Below are the code and all the weights of a small trained network. Each question names an input and a target symbol and asks about switching units off, where a switched-off unit gives its printed mean instead of its output.

import numpy as np


def w(rows, s, z=0):
    codes = np.array(rows[::2]) - 128.0
    scale = np.full(codes.shape[1], s)
    scale[-1] = z or s
    return codes * scale


def f(y):
    return np.maximum(y, 0)


def softmax(a):
    e = np.exp(a - a.max(-1, keepdims=True))
    return e / e.sum(-1, keepdims=True)


def log_softmax(a):
    a = a - a.max(-1, keepdims=True)
    return a - np.log(np.exp(a).sum(-1, keepdims=True))


def net(x, mask):
    ids = ['βγηλμπστφψ'.index(c) for c in x.split()]
    T = len(ids)
    res = E[ids] + P[:T]
    q, k, v = (res @ M[0].T for M in (Q, K, V))
    z = softmax(np.where(np.tri(T) > 0, q @ k.T / 3**0.5, -1e9)) @ v
    res = res + np.where(mask[0], z, O[0][:, -1]) @ O[0][:, :-1]
    y = f(res @ A[0][:, :-1].T + A[0][:, -1])
    res = res + np.where(mask[1:9], y, B[0][:, -1]) @ B[0][:, :-1]
    return log_softmax(res[-1] @ U[:, :-1].T + U[:, -1])


Q, K, V, O, A, B = {}, {}, {}, {}, {}, {}
E = w([
[63,51,164,171,96],'β',
[122,115,165,98,54],'γ',
[141,178,132,96,164],'η',
[12,145,238,175,69],'λ',
[166,71,91,97,131],'μ',
[217,95,60,95,210],'π',
[69,75,128,188,192],'σ',
[169,97,128,178,181],'τ',
[150,182,171,151,159],'φ',
[178,221,253,134,12],'ψ',
],0.013)
P = w([
[167,113,57,106,127],'0',
[152,124,190,65,185],'1',
[92,65,254,159,210],'2',
[144,102,206,106,205],'3',
[69,144,183,97,176],'4',
[137,118,125,30,158],'5',
[106,122,191,82,177],'6',
[152,125,185,85,177],'7',
[113,142,225,129,207],'8',
],0.0083)
Q[0] = w([
[117,189,40,245,84],'h1',
[58,152,79,92,110],'h1',
[136,116,206,149,180],'h1',
],0.011)
K[0] = w([
[122,120,203,3,171],'h1',
[180,103,200,135,148],'h1',
[139,158,54,142,94],'h1',
],0.011)
V[0] = w([
[161,235,157,174,169],'h1',
[163,151,159,6,89],'h1',
[170,182,71,107,212],'h1',
],0.021)
O[0] = w([
[228,39,126,176,158,116],'h1',
[136,79,153,9,123,67],'h1',
[133,38,15,128,69,253],'h1',
],0.015,0.0042)
A[0] = w([
[156,68,167,127,143,109],'n1',
[133,150,97,160,57,115],'n2',
[146,158,140,161,152,117],'n3',
[112,136,55,108,247,67],'n4',
[179,98,126,155,105,118],'n5',
[115,158,128,104,179,87],'n6',
[155,114,159,137,168,41],'n7',
[135,105,115,104,102,2],'n8',
],0.015,0.0061)
B[0] = w([
[172,198,75,116,156,250],'n1',
[120,90,154,125,71,226],'n2',
[250,133,63,87,102,205],'n3',
[41,121,209,137,70,197],'n4',
[78,122,176,181,227,244],'n5',
[60,74,171,180,175,190],'n6',
[171,153,85,109,11,183],'n7',
[200,158,158,57,127,184],'n8',
],0.013,0.011)
U = w([
[165,225,151,178,153,24],'β',
[192,96,222,123,131,66],'γ',
[202,116,128,147,160,253],'η',
[255,127,227,159,107,131],'λ',
[119,192,82,96,127,101],'μ',
[211,61,158,128,111,68],'π',
[173,191,102,206,88,141],'σ',
[171,108,152,205,113,176],'τ',
[199,113,132,192,166,207],'φ',
[189,196,116,105,132,113],'ψ',
],0.0059,0.0061)

Each question gives the input, a string of symbols that net reads in full, and the target symbol t.
The units are the heads (3 rows each of Q, K, V and O) and the neurons (one row each of A and B). Each row of codes is followed by its name. A weight is (code - 128) times the scale printed after its matrix; where a second scale follows, it is the last column's (O, A, B and U).
mask holds one flag per unit, heads first, then neurons. A switched-off unit (its flag False) gives its mean, the last column of its rows in O or B, instead of its output. The means were averaged over made-up inputs and are rounded, as every weight is.
A unit's drop is (log p(t) with every unit on - log p(t) with that unit switched off) / (log p(t) with every unit on - log p(t) with every unit switched off).
The circuit of an input: a set's keep is (log p(t) with only the set's units on - log p(t) with every unit switched off) / (log p(t) with every unit on - log p(t) with every unit switched off). Starting from all 9 units, units are removed one at a time, each time the one whose removal leaves the highest keep (on an exact tie, the one counted first), for as long as the keep stays at least 0.8.
units of the circuit, in order: the units of the circuit, biggest drop first
unit that matters most: the unit with the biggest drop
k most important neurons: the k neurons with the biggest drops, biggest first
input ψ φ σ φ, target ψ: unit that matters most	n1
input π γ β, target π: units of the circuit, in order	[h1; n2]
input φ γ μ, target φ: units of the circuit, in order	[n5; h1]
input λ τ σ σ τ, target λ: units of the circuit, in order	[h1; n3]
input λ σ π φ, target λ: 3 most important neurons	[n3; n1; n7]
input φ η φ γ, target φ: units of the circuit, in order	[h1; n5]
input γ τ ψ, target γ: units of the circuit, in order	[h1; n6]
input φ γ ψ, target φ: 2 most important neurons	[n5; n1]
input τ β τ π, target τ: units of the circuit, in order	[h1; n4; n1]
input ψ σ ψ σ, target ψ: units of the circuit, in order	[n1; h1; n7]
input λ λ σ φ, target λ: units of the circuit, in order	[h1; n3]
input β ψ φ φ, target β: 2 most important neurons	[n6; n2]
input π λ γ η π τ η, target π: units of the circuit, in order	[h1; n1]
input σ φ γ, target σ: units of the circuit, in order	[h1]
input λ η φ μ ψ γ μ μ π, target λ: 3 most important neurons	[n7; n3; n5]
input π λ φ, target π: 2 most important neurons	[n2; n8]
input π ψ π, target π: 2 most important neurons	[n8; n2]
input σ β ψ η, target σ: 3 most important neurons	[n5; n3; n8]
input ψ τ π, target ψ: 3 most important neurons	[n1; n7; n2]
input λ ψ η φ ψ η γ, target λ: units of the circuit, in order	[h1]
input σ γ β σ τ η β β φ, target σ: 3 most important neurons	[n5; n8; n3]
